Here is a tiny trained network, its code and every weight. The questions are about switching its units off for an input and a class, where a switched-off unit gives its printed mean instead of its output.

import numpy as np


def w(rows, s, z=0):
    codes = np.array(rows[::2]) - 128.0
    scale = np.full(codes.shape[1], s)
    scale[-1] = z or s
    return codes * scale


def f(y):
    return np.maximum(y, 0)


def log_softmax(a):
    a = a - a.max(-1, keepdims=True)
    return a - np.log(np.exp(a).sum(-1, keepdims=True))


def net(x, mask):
    res = np.array(x, float).reshape(1, 5) / 4 @ E
    y = f(res @ A[0][:, :-1].T + A[0][:, -1])
    res = res + np.where(mask, y, B[0][:, -1]) @ B[0][:, :-1]
    return log_softmax(res[-1] @ U[:, :-1].T + U[:, -1])


A, B = {}, {}
E = w([
[68,206,145,148],'x0',
[131,135,118,128],'x1',
[170,41,117,89],'x2',
[131,142,106,119],'x3',
[67,69,36,245],'x4',
],0.011)
A[0] = w([
[93,181,195,59,2],'neuron 0',
[131,79,72,170,180],'neuron 1',
[162,198,183,126,29],'neuron 2',
[134,172,161,104,221],'neuron 3',
[160,181,152,111,214],'neuron 4',
[88,76,42,100,23],'neuron 5',
[200,95,137,15,109],'neuron 6',
[117,71,88,190,54],'neuron 7',
[93,91,132,123,161],'neuron 8',
[114,125,179,153,149],'neuron 9',
[69,163,120,209,61],'neuron 10',
[151,176,173,133,229],'neuron 11',
[125,142,126,126,121],'neuron 12',
[102,104,187,144,117],'neuron 13',
[141,68,113,191,228],'neuron 14',
[151,110,140,89,109],'neuron 15',
[9,135,112,143,64],'neuron 16',
[124,159,78,114,103],'neuron 17',
],0.012,0.0079)
B[0] = w([
[88,213,69,112,186],'neuron 0',
[116,125,71,100,205],'neuron 1',
[99,194,98,85,175],'neuron 2',
[166,66,134,72,225],'neuron 3',
[162,111,135,110,223],'neuron 4',
[153,77,168,101,153],'neuron 5',
[122,117,244,254,244],'neuron 6',
[145,78,135,31,177],'neuron 7',
[93,98,114,109,157],'neuron 8',
[112,120,90,126,155],'neuron 9',
[114,158,151,186,199],'neuron 10',
[150,103,123,42,226],'neuron 11',
[117,116,132,128,137],'neuron 12',
[117,133,121,133,138],'neuron 13',
[94,152,85,105,218],'neuron 14',
[133,100,125,180,167],'neuron 15',
[116,136,155,209,186],'neuron 16',
[139,128,143,138,139],'neuron 17',
],0.0098,0.012)
U = w([
[178,55,163,68,82],'0',
[59,183,83,99,254],'1',
[106,137,192,255,47],'2',
],0.009,0.0033)

Each question gives the input, the list of numbers given to net, and the class t.
The units are the neurons (one row each of A and B). Each row of codes is followed by its name. A weight is (code - 128) times the scale printed after its matrix; where a second scale follows, it is the last column's (A, B and U).
mask holds one flag per neuron, in row order. A switched-off neuron (its flag False) gives its mean, the last column of its row in B, instead of its output. The means were averaged over made-up inputs and are rounded, as every weight is.
A unit's drop is (log p(t) with every unit on - log p(t) with that unit switched off) / (log p(t) with every unit on - log p(t) with every unit switched off).
The circuit of an input: a set's keep is (log p(t) with only the set's units on - log p(t) with every unit switched off) / (log p(t) with every unit on - log p(t) with every unit switched off). Starting from the 12 units with the biggest drops (on a tie, the unit counted first), units are removed one at a time, each time the one whose removal leaves the highest keep (on an exact tie, the one counted first), for as long as the keep stays at least 0.8.
units of the circuit, in order: the units of the circuit, biggest drop first
k most important neurons: the k neurons with the biggest drops, biggest first
drop when u is switched off: that unit's drop, to one decimal
input [1,1,4,-7,7], class 1: units of the circuit, in order	neuron 14
input [-8,-6,-4,-4,1], class 1: units of the circuit, in order	neuron 3; neuron 6
input [-8,-3,-2,-8,1], class 1: units of the circuit, in order	neuron 3; neuron 14
input [2,-5,5,3,8], class 1: 3 most important neurons	neuron 14; neuron 3; neuron 1
input [-5,1,-2,6,8], class 1: 3 most important neurons	neuron 14; neuron 3; neuron 1
input [5,-2,1,-7,6], class 1: 3 most important neurons	neuron 6; neuron 14; neuron 7
input [-2,6,-7,-3,7], class 1: 4 most important neurons	neuron 6; neuron 7; neuron 1; neuron 14
input [8,4,0,7,3], class 2: 2 most important neurons	neuron 16; neuron 10
input [0,-5,-3,-3,4], class 1: 3 most important neurons	neuron 6; neuron 14; neuron 1
input [-8,2,-3,2,3], class 1: 2 most important neurons	neuron 3; neuron 14
input [-5,4,5,-1,0], class 2: 3 most important neurons	neuron 6; neuron 11; neuron 3
input [-1,1,-1,-1,7], class 1: drop when neuron 10 is switched off	0.0
input [-7,4,6,-2,-4], class 2: drop when neuron 6 is switched off	0.6
input [-3,-2,8,3,-6], class 2: drop when neuron 6 is switched off	0.9
